Below are the code and all the weights of a small trained network. Each question names an input and a class and asks about switching units off, where a switched-off unit gives its printed mean instead of its output.

import numpy as np


def w(rows, s, z=0):
    codes = np.array(rows[::2]) - 128.0
    scale = np.full(codes.shape[1], s)
    scale[-1] = z or s
    return codes * scale


def f(y):
    return np.maximum(y, 0)


def log_softmax(a):
    a = a - a.max(-1, keepdims=True)
    return a - np.log(np.exp(a).sum(-1, keepdims=True))


def net(x, mask):
    res = np.array(x, float).reshape(1, 5) / 4 @ E
    y = f(res @ A[0][:, :-1].T + A[0][:, -1])
    res = res + np.where(mask, y, B[0][:, -1]) @ B[0][:, :-1]
    return log_softmax(res[-1] @ U[:, :-1].T + U[:, -1])


A, B = {}, {}
E = w([
[221,166,98,196,56,120,61,144,172,62],'x0',
[125,251,75,58,63,167,167,187,83,117],'x1',
[156,93,138,163,157,199,149,172,118,128],'x2',
[120,149,130,124,101,110,118,110,126,141],'x3',
[168,92,108,126,145,61,68,178,159,215],'x4',
],0.012)
A[0] = w([
[144,150,78,101,108,141,103,191,92,121,75],'N0',
[219,141,68,200,78,123,99,123,187,36,228],'N1',
[142,107,135,124,154,66,90,168,163,161,122],'N2',
[95,124,124,101,174,131,208,97,113,207,247],'N3',
[119,105,198,116,136,141,93,142,137,194,174],'N4',
[118,93,175,177,130,155,86,158,100,86,253],'N5',
[110,171,41,98,116,156,175,195,16,111,176],'N6',
[126,129,72,99,111,79,121,254,77,150,151],'N7',
],0.0099,0.0047)
B[0] = w([
[119,126,109,137,88,69,117,195,152,67,173],'N0',
[176,178,119,133,38,59,60,173,179,78,251],'N1',
[157,70,109,169,146,124,87,178,48,197,181],'N2',
[29,50,228,55,254,119,177,112,136,110,207],'N3',
[97,25,56,86,92,102,102,158,45,157,172],'N4',
[130,157,97,153,125,35,194,139,108,116,181],'N5',
[87,182,148,93,120,144,199,62,177,78,217],'N6',
[106,119,144,212,100,86,203,78,28,82,191],'N7',
],0.0096,0.018)
U = w([
[87,77,192,109,130,89,156,88,77,114,251],'0',
[205,137,166,169,81,68,102,103,129,98,240],'1',
[110,69,159,62,162,153,85,165,71,198,18],'2',
[245,122,129,170,86,94,73,153,190,222,3],'3',
[114,153,178,45,143,194,185,70,144,162,19],'4',
[182,177,123,89,76,173,78,153,177,65,8],'5',
],0.011,0.0047)

Each question gives the input, the list of numbers given to net, and the class t.
The units are the neurons (one row each of A and B). Each row of codes is followed by its name. A weight is (code - 128) times the scale printed after its matrix; where a second scale follows, it is the last column's (A, B and U).
mask holds one flag per neuron, in row order. A switched-off neuron (its flag False) gives its mean, the last column of its row in B, instead of its output. The means were averaged over made-up inputs and are rounded, as every weight is.
A unit's drop is (log p(t) with every unit on - log p(t) with that unit switched off) / (log p(t) with every unit on - log p(t) with every unit switched off).
The circuit of an input: a set's keep is (log p(t) with only the set's units on - log p(t) with every unit switched off) / (log p(t) with every unit on - log p(t) with every unit switched off). Starting from all 8 units, units are removed one at a time, each time the one whose removal leaves the highest keep (on an exact tie, the one counted first), for as long as the keep stays at least 0.8.
units of the circuit, in order: the units of the circuit, biggest drop first
k most important neurons: the k neurons with the biggest drops, biggest first
drop when u is switched off: that unit's drop, to one decimal
input [-6,0,8,-2,4], class 2: units of the circuit, in order	(N4)
input [6,-6,7,-2,2], class 3: units of the circuit, in order	(N7; N6)
input [7,2,-6,1,-1], class 5: units of the circuit, in order	(N7; N5; N1)
input [5,-4,5,5,1], class 3: 2 most important neurons	(N7; N6)
input [-1,6,6,-4,-2], class 4: 2 most important neurons	(N6; N1)
input [4,1,-8,6,-2], class 5: units of the circuit, in order	(N7; N5)
input [5,3,1,-8,0], class 5: units of the circuit, in order	(N2; N1)
input [2,3,-6,4,0], class 5: 2 most important neurons	(N5; N2)
input [3,-5,0,3,1], class 3: 2 most important neurons	(N7; N6)
input [1,1,-7,-3,0], class 5: 3 most important neurons	(N3; N7; N5)
input [-1,7,6,-3,7], class 0: 2 most important neurons	(N7; N1)
input [0,5,-8,5,-4], class 4: 2 most important neurons	(N1; N6)
input [1,-7,6,1,7], class 3: 2 most important neurons	(N3; N5)
input [1,-3,4,1,-8], class 1: units of the circuit, in order	(N3)
input [4,3,-1,1,0], class 5: drop when N2 is switched off	0.3
input [-7,7,-3,4,-1], class 4: drop when N6 is switched off	1.0
input [-6,8,0,-8,-7], class 4: drop when N6 is switched off	0.2
